Here is a tiny trained network, its code and every weight. The questions are about switching its units off for an input and a class, where a switched-off unit gives its printed mean instead of its output.

import numpy as np


def w(rows, s, z=0):
    codes = np.array(rows[::2]) - 128.0
    scale = np.full(codes.shape[1], s)
    scale[-1] = z or s
    return codes * scale


def norm(h):
    return h / np.sqrt((h * h).mean(-1, keepdims=True) + 1e-5)


def f(y):
    return np.maximum(y, 0)


def log_softmax(a):
    a = a - a.max(-1, keepdims=True)
    return a - np.log(np.exp(a).sum(-1, keepdims=True))


def net(x, mask):
    res = np.array(x, float).reshape(1, 5) / 4 @ E
    u = 0
    for l in range(2):
        y = f(norm(res) @ A[l][:, :-1].T + A[l][:, -1])
        res = res + np.where(mask[u : u + 8], y, B[l][:, -1]) @ B[l][:, :-1]
        u += 8
    return log_softmax(norm(res)[-1] @ U[:, :-1].T + U[:, -1])


A, B = {}, {}
E = w([
[110,116,101,166,131,125,143,140,116,137],'x0',
[198,155,104,171,195,97,24,203,185,29],'x1',
[90,168,113,86,172,1,194,176,203,139],'x2',
[111,142,75,126,130,142,152,115,118,114],'x3',
[193,110,61,100,34,117,156,202,129,164],'x4',
],0.0063)
A[0] = w([
[126,150,91,75,125,1,193,202,179,147,36],'L0N0',
[72,126,162,62,161,58,249,85,159,184,50],'L0N1',
[120,208,124,119,163,36,152,157,182,105,64],'L0N2',
[121,184,126,188,211,120,43,134,103,86,181],'L0N3',
[110,118,131,86,52,124,170,114,83,241,157],'L0N4',
[177,107,93,115,65,154,146,177,121,154,105],'L0N5',
[81,115,69,144,197,153,107,85,92,97,253],'L0N6',
[111,139,173,113,62,197,167,54,99,197,160],'L0N7',
],0.007,0.0014)
B[0] = w([
[217,131,136,92,199,166,154,67,172,37,252],'L0N0',
[97,255,170,219,22,160,89,197,76,124,246],'L0N1',
[16,9,67,124,94,91,190,111,47,254,232],'L0N2',
[180,172,165,112,144,142,164,41,228,102,254],'L0N3',
[158,145,137,35,160,43,175,89,195,78,237],'L0N4',
[137,190,83,126,87,94,176,143,171,115,193],'L0N5',
[138,124,220,97,133,179,64,115,177,136,207],'L0N6',
[109,2,90,172,230,148,139,177,94,145,249],'L0N7',
],0.0063,0.0068)
A[1] = w([
[60,227,143,161,92,93,58,161,62,162,89],'L1N0',
[148,14,2,55,132,65,129,202,101,174,127],'L1N1',
[17,57,142,129,254,100,82,94,92,175,2],'L1N2',
[171,156,144,124,100,216,71,121,173,101,120],'L1N3',
[143,81,174,157,184,230,118,153,52,105,7],'L1N4',
[234,166,11,154,101,96,77,157,112,119,208],'L1N5',
[97,115,34,132,132,149,140,116,145,202,109],'L1N6',
[167,141,93,69,114,118,152,154,88,143,173],'L1N7',
],0.009,0.00052)
B[1] = w([
[155,42,91,111,84,181,98,179,69,163,181],'L1N0',
[155,156,144,169,147,210,2,55,151,95,254],'L1N1',
[139,182,65,91,99,65,214,160,130,99,244],'L1N2',
[106,87,84,136,109,136,100,160,57,164,234],'L1N3',
[134,172,137,111,146,54,157,117,201,114,224],'L1N4',
[64,114,192,126,79,159,163,148,54,185,212],'L1N5',
[171,120,222,108,128,100,86,164,152,141,167],'L1N6',
[98,70,107,163,205,79,87,148,137,139,188],'L1N7',
],0.0091,0.0071)
U = w([
[124,194,101,90,144,33,223,135,154,95,119],'0',
[179,123,136,142,142,163,25,96,141,116,33],'1',
[78,137,139,152,13,145,148,233,2,194,255],'2',
],0.0081,0.0004)

Each question gives the input, the list of numbers given to net, and the class t.
The units are the neurons (one row each of A and B). Each row of codes is followed by its name. A weight is (code - 128) times the scale printed after its matrix; where a second scale follows, it is the last column's (A, B and U).
mask holds one flag per neuron, layer by layer. A switched-off neuron (its flag False) gives its mean, the last column of its row in B, instead of its output. The means were averaged over made-up inputs and are rounded, as every weight is.
A unit's drop is (log p(t) with every unit on - log p(t) with that unit switched off) / (log p(t) with every unit on - log p(t) with every unit switched off).
The circuit of an input: a set's keep is (log p(t) with only the set's units on - log p(t) with every unit switched off) / (log p(t) with every unit on - log p(t) with every unit switched off). Starting from the 12 units with the biggest drops (on a tie, the unit counted first), units are removed one at a time, each time the one whose removal leaves the highest keep (on an exact tie, the one counted first), for as long as the keep stays at least 0.8.
circuit, biggest first: the units of the circuit, biggest drop first
most important unit: the unit with the biggest drop
k most important neurons: the k neurons with the biggest drops, biggest first
top k neurons in layer l: the k neurons of layer l with the biggest drops, biggest first
drop when u is switched off: that unit's drop, to one decimal
input [1,5,7,2,3], class 1: most important unit -> L0N2
input [-5,6,7,7,2], class 1: circuit, biggest first -> (L0N2, L1N1)
input [-2,-2,1,-7,-7], class 2: top 2 neurons in layer 0 -> (L0N1, L0N0)
input [-8,3,8,5,8], class 1: 2 most important neurons -> (L1N1, L0N2)
input [0,4,0,-1,2], class 2: top 2 neurons in layer 1 -> (L1N5, L1N1)
input [-5,0,-6,2,0], class 0: circuit, biggest first -> (L1N4, L0N7)
input [8,-6,2,-7,8], class 0: 4 most important neurons -> (L0N4, L0N2, L0N5, L0N1)
input [2,-8,2,1,6], class 0: 2 most important neurons -> (L0N4, L0N1)
input [8,-1,3,0,0], class 2: 4 most important neurons -> (L0N1, L0N3, L0N7, L1N0)
input [3,1,1,8,5], class 1: 2 most important neurons -> (L0N1, L1N1)
input [-1,2,8,-8,7], class 1: top 2 neurons in layer 0 -> (L0N2, L0N3)
input [2,8,0,-2,2], class 2: top 3 neurons in layer 0 -> (L0N7, L0N4, L0N3)
input [2,-6,5,2,0], class 2: 4 most important neurons -> (L0N1, L0N3, L1N0, L1N4)
input [-5,-6,-2,6,-7], class 0: most important unit -> L0N7
input [3,3,1,0,8], class 1: 2 most important neurons -> (L1N1, L0N1)
input [-6,0,3,0,-5], class 2: 2 most important neurons -> (L0N1, L1N0)
input [-3,-1,-1,5,7], class 1: top 2 neurons in layer 0 -> (L0N1, L0N3)
input [3,0,4,-5,-1], class 2: 2 most important neurons -> (L0N1, L0N7)
input [6,-8,8,3,-3], class 2: 3 most important neurons -> (L0N1, L1N0, L0N3)
input [0,6,-7,0,8], class 2: circuit, biggest first -> (L1N5)
input [4,3,8,-4,5], class 1: 2 most important neurons -> (L0N2, L1N1)
input [-2,-1,-5,-3,-8], class 0: drop when L1N2 is switched off -> 0.2
input [-5,2,-5,4,3], class 2: drop when L0N2 is switched off -> 0.2
input [-3,-1,-1,3,-2], class 0: drop when L1N2 is switched off -> 0.0
input [3,-8,-8,5,4], class 1: drop when L1N1 is switched off -> 0.5
